Here is a tiny trained network, its code and every weight. The questions are about switching its units off for an input and a target symbol, where a switched-off unit gives its printed mean instead of its output.

import numpy as np


def w(rows, s, z=0):
    codes = np.array(rows[::2]) - 128.0
    scale = np.full(codes.shape[1], s)
    scale[-1] = z or s
    return codes * scale


def norm(h):
    return h / np.sqrt((h * h).mean(-1, keepdims=True) + 1e-5)


def f(y):
    return np.maximum(y, 0)


def softmax(a):
    e = np.exp(a - a.max(-1, keepdims=True))
    return e / e.sum(-1, keepdims=True)


def log_softmax(a):
    a = a - a.max(-1, keepdims=True)
    return a - np.log(np.exp(a).sum(-1, keepdims=True))


def net(x, mask):
    ids = ['ΓΘΣΦΨλξπ'.index(c) for c in x.split()]
    T = len(ids)
    res = E[ids] + P[:T]
    r = norm(res)
    for j in range(2):
        rows = slice(3 * j, 3 * j + 3)
        q, k, v = (r @ M[0][rows].T for M in (Q, K, V))
        z = softmax(np.where(np.tri(T) > 0, q @ k.T / 3**0.5, -1e9)) @ v
        o = O[0][rows]
        res = res + np.where(mask[j], z, o[:, -1]) @ o[:, :-1]
    y = f(norm(res) @ A[0][:, :-1].T + A[0][:, -1])
    res = res + np.where(mask[2:10], y, B[0][:, -1]) @ B[0][:, :-1]
    return log_softmax(norm(res)[-1] @ U[:, :-1].T + U[:, -1])


Q, K, V, O, A, B = {}, {}, {}, {}, {}, {}
E = w([
[54,94,154,98,111],'Γ',
[94,188,85,167,173],'Θ',
[249,124,91,122,197],'Σ',
[35,136,132,101,140],'Φ',
[173,167,66,120,73],'Ψ',
[117,115,122,207,98],'λ',
[69,87,86,173,118],'ξ',
[118,170,209,134,147],'π',
],0.02)
P = w([
[164,126,113,52,1],'0',
[137,126,114,82,12],'1',
[121,135,108,106,41],'2',
[107,136,109,130,63],'3',
[106,131,113,147,85],'4',
[106,124,121,162,103],'5',
[102,111,128,171,120],'6',
[105,99,138,182,138],'7',
[102,87,144,194,154],'8',
[98,72,153,199,173],'9',
[97,61,156,207,190],'10',
[105,47,165,205,214],'11',
],0.0085)
Q[0] = w([
[24,130,112,238,98],'h0',
[12,65,103,252,178],'h0',
[146,209,204,76,130],'h0',
[219,111,67,86,135],'h1',
[163,135,71,89,65],'h1',
[190,161,121,48,134],'h1',
],0.023)
K[0] = w([
[36,91,127,204,170],'h0',
[129,38,179,206,250],'h0',
[168,179,136,164,4],'h0',
[161,170,50,50,104],'h1',
[175,196,124,81,65],'h1',
[151,137,84,79,56],'h1',
],0.02)
V[0] = w([
[94,143,126,124,123],'h0',
[155,142,211,144,206],'h0',
[127,251,234,164,91],'h0',
[106,123,14,89,167],'h1',
[115,116,141,184,231],'h1',
[110,167,174,37,156],'h1',
],0.014)
O[0] = w([
[79,146,141,113,100,173],'h0',
[110,150,208,201,63,2],'h0',
[124,68,229,74,147,108],'h0',
[80,129,157,159,42,86],'h1',
[121,141,90,17,133,88],'h1',
[127,251,162,150,129,79],'h1',
],0.011,0.0086)
A[0] = w([
[79,119,167,108,170,75],'n0',
[215,130,229,68,216,235],'n1',
[178,120,138,72,21,207],'n2',
[131,161,75,126,119,55],'n3',
[172,136,173,244,176,168],'n4',
[119,66,210,109,194,175],'n5',
[164,78,112,132,139,12],'n6',
[254,168,118,30,178,3],'n7',
],0.02,0.0026)
B[0] = w([
[183,135,148,110,83,213],'n0',
[146,242,42,183,223,254],'n1',
[203,130,112,144,165,151],'n2',
[130,95,150,114,129,201],'n3',
[26,64,153,233,83,197],'n4',
[117,111,167,186,198,217],'n5',
[115,174,176,100,107,217],'n6',
[90,253,141,223,237,242],'n7',
],0.026,0.0079)
U = w([
[81,115,162,166,119,3],'Γ',
[249,91,140,201,106,133],'Θ',
[139,115,171,133,118,70],'Σ',
[88,195,220,106,79,135],'Φ',
[114,144,190,93,97,186],'Ψ',
[128,28,245,121,216,72],'λ',
[82,67,43,113,150,129],'ξ',
[126,211,122,194,190,202],'π',
],0.012,0.005)

Each question gives the input, a string of symbols that net reads in full, and the target symbol t.
The units are the heads (3 rows each of Q, K, V and O) and the neurons (one row each of A and B). Each row of codes is followed by its name. A weight is (code - 128) times the scale printed after its matrix; where a second scale follows, it is the last column's (O, A, B and U).
mask holds one flag per unit, heads first, then neurons. A switched-off unit (its flag False) gives its mean, the last column of its rows in O or B, instead of its output. The means were averaged over made-up inputs and are rounded, as every weight is.
A unit's drop is (log p(t) with every unit on - log p(t) with that unit switched off) / (log p(t) with every unit on - log p(t) with every unit switched off).
The circuit of an input: a set's keep is (log p(t) with only the set's units on - log p(t) with every unit switched off) / (log p(t) with every unit on - log p(t) with every unit switched off). Starting from all 10 units, units are removed one at a time, each time the one whose removal leaves the highest keep (on an exact tie, the one counted first), for as long as the keep stays at least 0.8.
units of the circuit, in order: the units of the circuit, biggest drop first
unit that matters most: the unit with the biggest drop
top k neurons: the k neurons with the biggest drops, biggest first
drop when u is switched off: that unit's drop, to one decimal
input Θ λ Σ Φ Γ Φ, target Φ: unit that matters most	h1
input Σ Θ Ψ Φ Σ Φ Φ Γ, target Φ: units of the circuit, in order	h1; h0; n1; n7
input λ Ψ Θ Φ, target Ψ: units of the circuit, in order	n1; n7; n5
input Σ Σ ξ λ Θ Σ Γ Φ Θ, target Φ: units of the circuit, in order	h0; n1; h1; n7
input Θ λ λ Σ λ ξ Φ λ Γ Φ, target λ: units of the circuit, in order	n1; n7
input Γ Φ Γ Γ, target Φ: units of the circuit, in order	n1; h1; n7
input Σ λ π Θ π Ψ Σ Φ Σ Φ λ ξ, target ξ: units of the circuit, in order	h1; n7
input π Φ Ψ Ψ Σ λ Γ, target λ: top 3 neurons	n1; n7; n5
input Θ λ ξ Γ Θ, target ξ: units of the circuit, in order	n7; n1; n5; n6
input Φ π Ψ Γ λ Θ Θ Ψ Γ Θ, target Ψ: top 3 neurons	n1; n7; n5
input ξ Σ λ Φ λ Σ Γ Σ Ψ Γ λ, target λ: units of the circuit, in order	h1; n1
input Ψ Φ Φ λ Γ, target λ: drop when n1 is switched off	0.2
input Σ Φ Γ λ λ λ Θ, target λ: drop when n1 is switched off	0.3
input Γ Σ ξ Γ Ψ Θ Ψ Γ Φ, target Ψ: unit that matters most	h1
input Ψ Γ λ π Θ Φ Ψ Φ Θ Ψ Φ Γ, target Ψ: drop when h0 is switched off	1.0
